Below is a small trained network, with its code and all its weights. Each question gives an input and a class and asks what happens when units are switched off, that is, made to give their printed mean instead of their output.

import numpy as np


def w(rows, s, z=0):
    codes = np.array(rows[::2]) - 128.0
    scale = np.full(codes.shape[1], s)
    scale[-1] = z or s
    return codes * scale


def norm(h):
    return h / np.sqrt((h * h).mean(-1, keepdims=True) + 1e-5)


def f(y):
    return np.maximum(y, 0)


def log_softmax(a):
    a = a - a.max(-1, keepdims=True)
    return a - np.log(np.exp(a).sum(-1, keepdims=True))


def net(x, mask):
    res = np.array(x, float).reshape(1, 3) / 4 @ E
    u = 0
    for l in range(4):
        y = f(norm(res) @ A[l][:, :-1].T + A[l][:, -1])
        res = res + np.where(mask[u : u + 3], y, B[l][:, -1]) @ B[l][:, :-1]
        u += 3
    return log_softmax(norm(res)[-1] @ U[:, :-1].T + U[:, -1])


A, B = {}, {}
E = w([
[169,198,103,46,182,182,136,77,120,102,254],'x0',
[168,37,193,168,187,152,137,72,115,122,218],'x1',
[230,160,80,127,136,153,50,81,179,106,130],'x2',
],0.0059)
A[0] = w([
[146,64,126,156,139,119,210,126,145,177,79,44],'L0N1',
[165,156,105,129,87,62,114,137,157,253,112,6],'L0N2',
[156,135,110,116,163,83,117,83,126,80,160,30],'L0N3',
],0.0038,0.002)
B[0] = w([
[71,195,254,110,137,95,38,103,173,121,149,251],'L0N1',
[196,123,95,89,89,115,75,188,93,163,99,200],'L0N2',
[88,176,239,134,142,142,227,93,187,55,79,219],'L0N3',
],0.0068,0.0016)
A[1] = w([
[38,197,72,81,135,81,143,201,144,174,12,6],'L1N1',
[27,24,211,192,162,121,215,163,137,170,93,103],'L1N2',
[95,119,38,130,156,109,253,173,114,77,177,80],'L1N3',
],0.0028,0.0027)
B[1] = w([
[131,105,184,236,99,2,138,180,81,114,156,224],'L1N1',
[93,96,80,50,95,237,204,101,191,148,197,255],'L1N2',
[201,150,86,144,111,151,8,20,118,123,11,158],'L1N3',
],0.0062,0.003)
A[2] = w([
[182,127,35,140,137,162,46,147,144,102,121,7],'L2N1',
[137,135,140,112,152,128,242,110,15,121,151,39],'L2N2',
[149,3,169,213,132,175,58,59,121,96,146,67],'L2N3',
],0.0044,0.0019)
B[2] = w([
[134,157,155,172,209,254,85,133,53,224,46,179],'L2N1',
[192,153,112,87,160,151,31,147,118,162,49,186],'L2N2',
[160,205,101,93,151,124,140,10,113,63,115,255],'L2N3',
],0.0074,0.0039)
A[3] = w([
[204,176,111,104,217,139,122,60,63,80,255,2],'L3N1',
[114,150,166,160,204,174,78,92,151,145,78,183],'L3N2',
[156,43,137,190,79,96,131,60,180,92,95,111],'L3N3',
],0.0065,0.00094)
B[3] = w([
[163,161,184,91,134,66,174,104,190,64,149,252],'L3N1',
[152,82,135,113,132,140,118,101,150,147,195,193],'L3N2',
[197,253,97,87,158,90,157,98,131,98,159,166],'L3N3',
],0.011)
U = w([
[120,178,100,153,54,62,115,229,82,130,71,179],'0',
[109,36,118,126,178,161,127,135,78,80,118,25],'1',
[211,180,156,61,185,119,174,65,174,50,199,201],'2',
[1,21,175,129,108,166,213,148,102,177,174,164],'3',
[209,142,69,127,164,214,44,126,98,204,93,89],'4',
[109,93,64,173,178,172,126,146,113,77,153,1],'5',
],0.0093,0.003)

Each question gives the input, the list of numbers given to net, and the class t.
The units are the neurons (one row each of A and B). Each row of codes is followed by its name. A weight is (code - 128) times the scale printed after its matrix; where a second scale follows, it is the last column's (A, B and U).
mask holds one flag per neuron, layer by layer. A switched-off neuron (its flag False) gives its mean, the last column of its row in B, instead of its output. The means were averaged over made-up inputs and are rounded, as every weight is.
A unit's drop is (log p(t) with every unit on - log p(t) with that unit switched off) / (log p(t) with every unit on - log p(t) with every unit switched off).
The circuit of an input: a set's keep is (log p(t) with only the set's units on - log p(t) with every unit switched off) / (log p(t) with every unit on - log p(t) with every unit switched off). Starting from all 12 units, units are removed one at a time, each time the one whose removal leaves the highest keep (on an exact tie, the one counted first), for as long as the keep stays at least 0.8.
circuit, biggest first: the units of the circuit, biggest drop first
unit that matters most: the unit with the biggest drop
k most important neurons: the k neurons with the biggest drops, biggest first
k most important neurons of layer l: the k neurons of layer l with the biggest drops, biggest first
drop when u is switched off: that unit's drop, to one decimal
input [-7,-2,-7], class 3: circuit, biggest first => (L1N2; L3N1)
input [-1,2,-8], class 3: unit that matters most => L3N1
input [3,-1,-6], class 4: circuit, biggest first => (L3N1; L2N3; L2N2)
input [-2,-3,-3], class 3: circuit, biggest first => (L3N3; L3N1)
input [1,-6,5], class 4: circuit, biggest first => (L3N1; L2N1)
input [-5,0,5], class 4: 2 most important neurons of layer 0 => (L0N2; L0N3)
input [-7,2,-4], class 3: 3 most important neurons => (L3N1; L1N2; L1N3)
input [2,-5,7], class 4: 3 most important neurons => (L2N1; L3N1; L2N3)
input [-3,-1,2], class 0: 2 most important neurons => (L3N1; L0N2)
input [-4,-1,-3], class 0: 4 most important neurons => (L3N2; L3N1; L1N1; L2N1)
input [-8,1,-6], class 3: 2 most important neurons => (L1N2; L3N1)
input [-6,-1,4], class 4: 2 most important neurons => (L3N1; L0N2)
input [-1,-4,-5], class 0: 2 most important neurons => (L3N2; L1N1)
input [2,-8,8], class 4: 2 most important neurons => (L3N1; L2N1)
input [-7,-4,8], class 4: circuit, biggest first => (L3N1)
input [6,-8,-4], class 0: 2 most important neurons => (L3N1; L2N3)
input [-3,-6,-8], class 3: 2 most important neurons => (L3N3; L1N2)
input [-5,2,-8], class 3: drop when L3N1 is switched off => 0.1
input [1,-4,0], class 0: drop when L3N1 is switched off => 0.2
input [0,-2,-1], class 0: drop when L3N1 is switched off => 0.2
input [-1,3,-3], class 3: unit that matters most => L1N2
